Below is a small trained network, with its code and all its weights. Each question gives an input and a class and asks what happens when units are switched off, that is, made to give their printed mean instead of their output.

import numpy as np


def w(rows, s, z=0):
    codes = np.array(rows[::2]) - 128.0
    scale = np.full(codes.shape[1], s)
    scale[-1] = z or s
    return codes * scale


def norm(h):
    return h / np.sqrt((h * h).mean(-1, keepdims=True) + 1e-5)


def f(y):
    return np.maximum(y, 0)


def log_softmax(a):
    a = a - a.max(-1, keepdims=True)
    return a - np.log(np.exp(a).sum(-1, keepdims=True))


def net(x, mask):
    res = np.array(x, float).reshape(1, 7) / 4 @ E
    u = 0
    for l in range(2):
        y = f(norm(res) @ A[l][:, :-1].T + A[l][:, -1])
        res = res + np.where(mask[u : u + 3], y, B[l][:, -1]) @ B[l][:, :-1]
        u += 3
    return log_softmax(norm(res)[-1] @ U[:, :-1].T + U[:, -1])


A, B = {}, {}
E = w([
[36,57,250,96,150,116,74,122,172],'x0',
[79,171,59,14,99,79,181,82,151],'x1',
[159,114,37,165,14,39,244,118,44],'x2',
[107,151,126,114,115,83,54,150,235],'x3',
[227,215,127,157,90,109,176,138,114],'x4',
[79,116,210,165,57,108,195,3,148],'x5',
[103,81,130,163,80,133,88,170,101],'x6',
],0.0061)
A[0] = w([
[132,101,152,90,22,76,218,70,208,84],'L0N1',
[68,137,1,221,83,159,105,122,151,183],'L0N2',
[223,237,149,27,214,156,167,130,117,253],'L0N3',
],0.0063,0.0029)
B[0] = w([
[123,173,183,116,119,100,94,113,161,221],'L0N1',
[69,54,150,86,172,64,139,145,156,201],'L0N2',
[87,173,167,180,61,133,202,112,255,255],'L0N3',
],0.0097,0.0055)
A[1] = w([
[104,140,104,131,217,192,203,143,241,253],'L1N1',
[191,165,118,63,96,192,155,145,163,47],'L1N2',
[166,80,242,254,114,83,165,156,39,101],'L1N3',
],0.007,0.0047)
B[1] = w([
[114,157,132,167,150,108,92,199,98,255],'L1N1',
[204,94,186,247,92,112,227,132,95,142],'L1N2',
[93,121,127,148,125,208,133,92,86,198],'L1N3',
],0.011,0.0088)
U = w([
[86,62,65,99,172,42,167,202,62,57],'0',
[53,181,175,134,61,42,189,92,184,242],'1',
[149,216,61,207,81,128,180,173,103,129],'2',
[171,144,127,71,143,121,93,100,95,14],'3',
[60,114,190,161,254,171,42,213,153,212],'4',
[183,144,81,79,160,165,112,94,119,2],'5',
[75,85,143,213,89,220,170,58,34,71],'6',
[199,107,96,87,171,179,129,91,166,12],'7',
],0.0099,0.0045)

Each question gives the input, the list of numbers given to net, and the class t.
The units are the neurons (one row each of A and B). Each row of codes is followed by its name. A weight is (code - 128) times the scale printed after its matrix; where a second scale follows, it is the last column's (A, B and U).
mask holds one flag per neuron, layer by layer. A switched-off neuron (its flag False) gives its mean, the last column of its row in B, instead of its output. The means were averaged over made-up inputs and are rounded, as every weight is.
A unit's drop is (log p(t) with every unit on - log p(t) with that unit switched off) / (log p(t) with every unit on - log p(t) with every unit switched off).
The circuit of an input: a set's keep is (log p(t) with only the set's units on - log p(t) with every unit switched off) / (log p(t) with every unit on - log p(t) with every unit switched off). Starting from all 6 units, units are removed one at a time, each time the one whose removal leaves the highest keep (on an exact tie, the one counted first), for as long as the keep stays at least 0.8.
circuit, biggest first: the units of the circuit, biggest drop first
top k neurons in layer l: the k neurons of layer l with the biggest drops, biggest first
drop of u: that unit's drop, to one decimal
input [-1,0,-2,-6,6,-2,-8], class 1: circuit, biggest first	[L0N3]
input [-4,-4,8,-2,6,2,0], class 6: circuit, biggest first	[L1N3 L1N1]
input [-3,3,3,-4,4,4,7], class 6: circuit, biggest first	[L0N3 L1N3]
input [-5,-6,-2,6,2,3,6], class 6: circuit, biggest first	[L1N3 L0N3]
input [3,2,-1,0,7,-6,4], class 2: circuit, biggest first	[L0N2 L1N2]
input [5,-2,-2,-8,-5,-2,7], class 6: circuit, biggest first	[L1N1 L1N3 L0N2]
input [-6,1,8,3,-3,-6,-3], class 0: top 2 neurons in layer 0	[L0N2 L0N1]
input [-7,0,6,7,4,0,5], class 1: top 2 neurons in layer 1	[L1N1 L1N3]
input [-3,-2,4,-5,-1,-2,5], class 6: drop of L1N3	0.8
input [2,-7,7,2,5,7,-5], class 6: drop of L1N1	0.0
input [6,-2,4,-5,6,2,0], class 6: drop of L1N3	0.5
